How the states are linked:
* | ξ ρ δ ψ κ θ
q821 | q837 q939 q651 q383 q124 q47
q910 | q383 q651 q784 q958 q837 q494
q307 | q390 q862 q191 q320 q373 q267
q832 | q580 q837 q383 q13 q494 q100
q739 | q958 q784 q832 q971 q383 q580
q11 | q13 q383 q958 q313 q580 q363
q339 | q236 q929 q457 q821 q536 q939
q179 | q971 q832 q11 q781 q958 q13
q781 | q750 q13 q313 q612 q15 q379
q263 | q373 q261 q862 q390 q991 q237
q580 | q739 q809 q100 q179 q910 q832
q320 | q30 q267 q137 q740 q922 q694
q862 | q237 q781 q991 q267 q954 q612
q694 | q320 q191 q271 q536 q390 q137
q750 | q261 q179 q379 q862 q155 q781
q612 | q862 q379 q487 q191 q261 q991
q784 | q494 q124 q837 q580 q47 q809
q155 | q313 q958 q971 q954 q13 q15
q47 | q821 q457 q177 q910 q236 q651
q271 | q137 q373 q390 q815 q267 q922
q929 | q815 q390 q320 q939 q137 q30
q191 | q267 q991 q373 q137 q237 q756
q971 | q15 q580 q13 q750 q363 q179
q756 | q191 q487 q263 q271 q862 q373
q100 | q832 q821 q910 q11 q784 q383
q939 | q339 q30 q740 q47 q425 q457
q958 | q363 q494 q580 q15 q100 q739
q363 | q11 q910 q739 q155 q832 q958
q313 | q379 q363 q15 q487 q179 q155
q261 | q954 q971 q781 q237 q313 q750
q494 | q910 q177 q809 q739 q821 q784
q815 | q425 q922 q30 q339 q694 q929
q809 | q784 q236 q821 q832 q651 q837
q991 | q612 q313 q954 q756 q750 q487
q236 | q124 q815 q939 q837 q740 q339
q13 | q179 q100 q363 q379 q739 q11
q383 | q100 q47 q494 q363 q809 q910
q379 | q781 q11 q155 q991 q971 q313
q740 | q457 q694 q425 q177 q929 q536
q177 | q651 q536 q236 q784 q939 q124
q425 | q536 q271 q929 q236 q320 q815
q373 | q756 q954 q237 q922 q612 q263
q15 | q155 q739 q179 q261 q11 q971
q954 | q487 q15 q750 q263 q379 q261
q267 | q307 q612 q756 q694 q263 q191
q137 | q694 q756 q922 q425 q307 q271
q651 | q47 q740 q124 q494 q339 q177
q536 | q740 q137 q815 q124 q30 q425
q457 | q939 q320 q536 q651 q815 q740
q124 | q177 q425 q339 q809 q457 q236
q487 | q991 q155 q261 q373 q781 q954
q922 | q271 q263 q307 q929 q191 q390
q837 | q809 q339 q47 q100 q177 q821
q237 | q263 q750 q612 q307 q487 q862
q30 | q929 q307 q694 q457 q271 q320
q390 | q922 q237 q267 q30 q756 q307

The rows follow the links: the fewer symbols apart two states are, the more alike their rows tend to be.

Each row is also shifted at random along 5 hidden directions that mean nothing.

Some states, each with a row of numbers:
q267
 102   138  -316    -7  -379   -66   -49  -179  -133    40  -334   366   220  -229    99   172    88  -473   117   -17   138    -7   -36     3   -79   -89  -385   -38  -265   -36  -144  -254  -130   169   235   161   135    55   129  -121   128    67  -283    88   115    21   211  -292   183    85  -110  -282     8     4  -285
q236
 504   -95    86   -55   -93  -118   150   -22   272   197    96    -2    52  -265   637  -133   -77   168  -277   -43   215  -516  -286   -10   242   189   -87  -527   281  -162   414  -213   427    -6  -411  -207   105   491  -140   353    34    61   316    -6  -220     8   261   296  -221    76   164    75  -356    87    81
q124
 230   -74    19   214   -42    30  -200  -128   270  -201   -63   114    24   -86   136   112   -10   114  -268  -136   311   166  -265  -137   342   226    46  -167   201  -150   -59   -50   213   136    63   -41  -123   152    50   179   179    28   121   -94  -123   165    45  -112   -67   -73   -62   147   157    70  -159
q15
  70     8   129    43   353   -23   139   259  -110   -81  -120   131  -154   387  -192   133  -302   197   245   158  -203   329   200    19  -157  -156   251   164  -113   230  -133  -126   -84   245   184   167     8  -216  -298    88   -45  -339    41  -125   234  -128   -15  -124   242   206    39    49   399  -254    10
q363
 510  -104   -86  -311   192    36   522    91   -95   365  -118  -144  -216   123   203    30   343   304  -189   103  -305  -205   300    38  -195   -52   372  -244   116    88   130   146   230  -212  -344   195    36   197   122   108  -264  -213    79  -171   -15  -327  -111   159   124   299   -24   270   -48  -223    56
q740
  47   -64  -173   -12  -241  -151   205  -181   134   388  -172  -128   170  -362   479  -248    31    58  -298   -38   322  -502  -325   -39   177    67  -162  -234   275    13   352  -384   207  -182  -406   128   202   188  -413   340    12  -398   168    64   -97  -126   -85   362  -223   155  -152    60  -300   -66   184
q809
 -72  -170   -24   291   166   206  -244  -179    64  -250    52   -89  -192   -11  -230   -26   143    91  -337  -212    84   400   -22  -230   161   -22   403   173   273    -9  -204   143    66     6   224   -17  -213  -132   183   -16   -46   -78    36  -192  -211   142  -227  -198   -67  -234   -83   313   360   -32  -208
q756
-327   257  -145   169  -235   -37  -122   -28   -92  -305    98   237   102   209  -306   233  -448  -302   276    13   187   239    53   -90   -71    63  -390   206  -470    54  -293  -272  -219   180   385  -110  -120  -305  -244   -56   483    78  -131   226   272    71   145  -205   165    20  -147  -299   216   154   -98
q11
  -6  -108   -82  -231   281    -2   381    55  -146    64    50   129  -332   188   193    23  -327   270   -21    90  -162   -46   358   -32  -243   -43   298  -301    23   198    76  -443   257   283   -18  -241   -17   122  -225   191   166  -166   275  -101   -77  -362   241    92   170   308   113   134    21   -58  -270
q821
-218  -216    30    60    30    94     6   -42    77    -6    43   -89   -83  -225   306  -147   130   119  -381  -159    -9  -117  -134   -15    66   121   279  -189   294  -167   136  -173   266   -12  -135  -101   -66   181   -48   297   -44    62   184  -166  -186   116    76    54   -99    42   -77   315   -38    41    -2
q155
-713   -62   467  -282   442   -95   123   488   -70   -67   612   -31  -254   240   166  -110  -440   116   333   138  -474  -378   244   225  -268   -46    99  -270  -215   -58   350   -44   139   156  -108  -601    30   248  -135    43   -26   565   293    50  -100   -36   531   223    65    49   492  -154  -339   226   176
q30
 184    56   -98   -28  -437   -90  -332  -177    92   -71  -415   174   354  -357   170   -68   217  -212   -64   -96   236    61  -299   118   211   115  -339   -60    65  -177     1  -142  -101   154    11   167   125    37   155    29   120   112  -192    55   -78   211    84  -113  -113  -100  -183  -106  -188    15   -96
q191
2175   463  -293    50  -476    10   427  -140   -83   251   426  -113  -116   119  -118   276   -38  -262    -4    59   151  -319   174  -176  -320    14  -372    51  -320    34   -68    -7   -31  -478     1    -5   -63   -40  -159   -63   118   -65   -95   280   344  -280    -1    90   142   162  -135  -218    41   165   134
q954
-427    56   -52  -277    11   -85   103    94  -317   113  -141    74     7    39   -56  -102   -52  -138   267    91  -296   -37   324   228  -333  -221   -40    38  -159   147    45  -117  -148   119    41    10   154   -61   -11  -171   -73    36  -143    46    42  -139   126    -7   109    77    55  -206  -181   -58   -84
q612
1169   323  -313    16  -181    11    17  -139  -151    69  -574   193    96   229  -492   327   296  -122   262   145    11   528   169   -37   -38  -255  -179   431  -185   286  -435   299  -418    11   236   587    96  -390   274  -451  -108  -462  -471    18   362  -223  -420  -373   211   -32  -190  -205   456  -337  -226
q739
 528    57  -172    24    94   261   -94  -102   -78  -411   -55    73  -358   454  -445   354   -39   288  -131   -76    18   763   381  -216   -50   154   384    65    59    89  -564    91    60   275   398  -133  -368  -203   338  -132   377    20   -64  -136   -13   -46  -107  -381   193   -40  -149   241   502     3  -543
q910
 -69  -198   390   -79   394    49    77   183   118    30   564  -398  -275    75    86  -236   -45   368  -150   -31  -207  -311    79     1    56    63   347  -169   355   -61   299   270   241  -224  -299  -406   -71   191    14    51  -180   209   381  -105  -285     5   -25   351  -249  -191   318   218  -277   119   246
q137
  42    71   140    83  -188   -62  -347  -114    99   -14   311   -12   121  -291    68   -67   100  -415    99   -73    73  -288  -243    73   125   -61  -376    31   -52  -207   158   358   -77  -155    25  -194    83   170   364  -316  -126   540  -115   170  -143   282   171   -24  -207  -409   270  -377  -317   245    38
q862
 386   291   -50   -81   -91  -229   240   101   -88    38   -38   125    15   294   -99    27  -643    37   399   227    43   -65   138    48  -163   -49  -303    91  -258   289   -10  -486  -148   168    54   -25   172  -212  -541    59   274  -375    54   228   271  -300    88   138   127   248    24  -263    -9   -31    62

From each start, follow one symbol. Which state do you reach?
Answers are names.
-1194   -250    343     90    446    119   -301    256    129   -283     69   -221    -50    255   -302    -58     59    390     40     -7   -150    400    -13     -9    233    124    371    132    161    -99   -146    418    -37     35     52    -71   -197   -154    203    -75    -69    162     96   -132   -113    207   -237    -48   -135   -226     97    240    145    -16     95
θ -> q383
 992    27   -41   158   169   163  -225   -82    77  -420    49     5  -329   388  -398   150  -195   350  -143   -62   100   696   207  -251    84   126   337   108   272   123  -436    43   107   285   360  -221  -308  -237   152   -61   336  -112    69  -120  -128   -25  -161  -242    37  -190    -7   241   461     5  -467
ψ -> q363
2040   105  -324  -350  -118   179   370  -176  -158    94  -137    51  -469   223    87   306   180   300  -271    18  -122   151   515  -107  -267    94   313  -375   199   116  -244   -78   335   106   -10  -114  -153   254   380   -14   201   -21   -25  -158  -143  -397   126  -154   243   196   -28   250    57   -68  -607
δ -> q580
 324   -21    65   237   -54    42  -124   -57   250  -372   428    14  -157    79    55    46  -482   129  -303  -148   323    46  -149  -280   182   286    46  -206    79  -116   -34  -387   337   155   151  -487  -269    84  -305   375   450   181   360    -1  -122   150   217    24   -85   -20    -1   140   128   289  -158
θ -> q124
 848   172  -131   -33  -523  -105    24  -170    68   100   -96   -46   177  -240   215  -170   -64  -102  -203   -66   267  -234  -239    -3    18   183  -295   -90    86   -62    85  -358     5   -83  -146     5    79    56  -287   210   213   -60    10   143    -8    27    46   185  -153    73  -230    23  -253   129    94
δ -> q320
-499   -92   320   170   153     1   -69    -1   360    27   784  -289   -54  -118   171  -112  -119    83  -160   -90   203  -562  -334  -169   344   233  -116  -210   124  -239   359   358   285  -371  -314  -523   -78   300    24    66   -37   398   345   144  -271   184    44   403  -393  -317   363   -55  -389   353   291
κ -> q536
 -56    43  -184    90  -303   -17  -508  -351   -17  -259  -305   470   241  -375    47   110    49  -533   109   -78   244   221  -149    57   199  -113  -402    -5   -33   -66  -141   -54  -101   426   394   -17   139    82   508  -344    98   350  -344    22  -175   287   295  -462   -29  -380   120  -408   -38   109  -580
θ -> q922
-304   124   178   296  -186   -38  -317     2   156  -267   288   -99   209   -64  -194  -130  -331  -193    81   -92   245   -34  -303   -36   157   119  -338   262  -112   -94    11   -60  -161  -107   105  -159   -71  -255  -353    54   173   122    51   259    66   272    25   112  -180  -209   -83  -174   -35   236   292
ψ -> q740
-303  -281   -36    18   -26    15    19   -46    95   -24  -257   113    46  -268   448  -135     7   152  -408  -138   116   -25  -203    10   103   153   239  -294   250  -114   152  -489   275   232  -141    56    14   139  -239   512    89   -94   190  -196  -133    97   155    47   -23   230  -204   371     1   -57   -70
ψ -> q910
-114   106   157   -10  -244     9  -111   -63   141   -29   887  -407   -54  -157    16  -210  -191  -187  -132  -165   195  -665  -160   -68    19   250  -316  -125   -25  -272   221   110   134  -442  -154  -697  -160   163   -47    12   204   621   253   327  -219   175   185   411  -354  -275   174  -176  -613   575   315
ρ -> q922
 311   132   -96  -164   -54     4   152    99  -325    81  -148     7   -82   149  -236    23     5   -90   189    82  -280   124   329   121  -421  -205    52   256  -217   183  -163   -75  -246    -3   116   164    27  -235  -107  -157   -32  -176  -186    15   171  -197   -86   -29   191   173  -123   -50    80  -125    -1
κ -> q313
 778   138  -295    57  -507   160  -317  -469    44  -174    88    21    12  -210  -121    89   119  -272  -284  -195   422   115   -68  -203   141   208  -260  -107   126  -132  -261   -12    59    19   200  -251  -155    64   421  -197   401   320  -115   148  -239   137    69  -184  -140  -327   -90  -119   -89   326  -453
δ -> q929
-543   -26    71  -406    41  -115    52   217  -313  -130  -168   267   -65    88   205   -82  -351   -52   275    92  -354    60   327   311  -364   -91    30  -242  -203    29    51  -592     0   526   168  -295   105    76  -131   115   232   324     6   -12   -70   -68   539   -75   222   235   114   -58  -213    91  -248
ξ -> q750
-109    23  -112  -479   -42   -19   -84   -50  -264   235  -193    88    16  -166    86   -43   495  -273   300    92  -373  -124   314   285  -185  -268  -168  -167   -58   -34     6   396  -128     4   -31   -20   204   258   875  -582  -284   510  -390   -12  -206   -56   181  -181    24  -231   343  -344  -447   -20  -271
δ -> q261
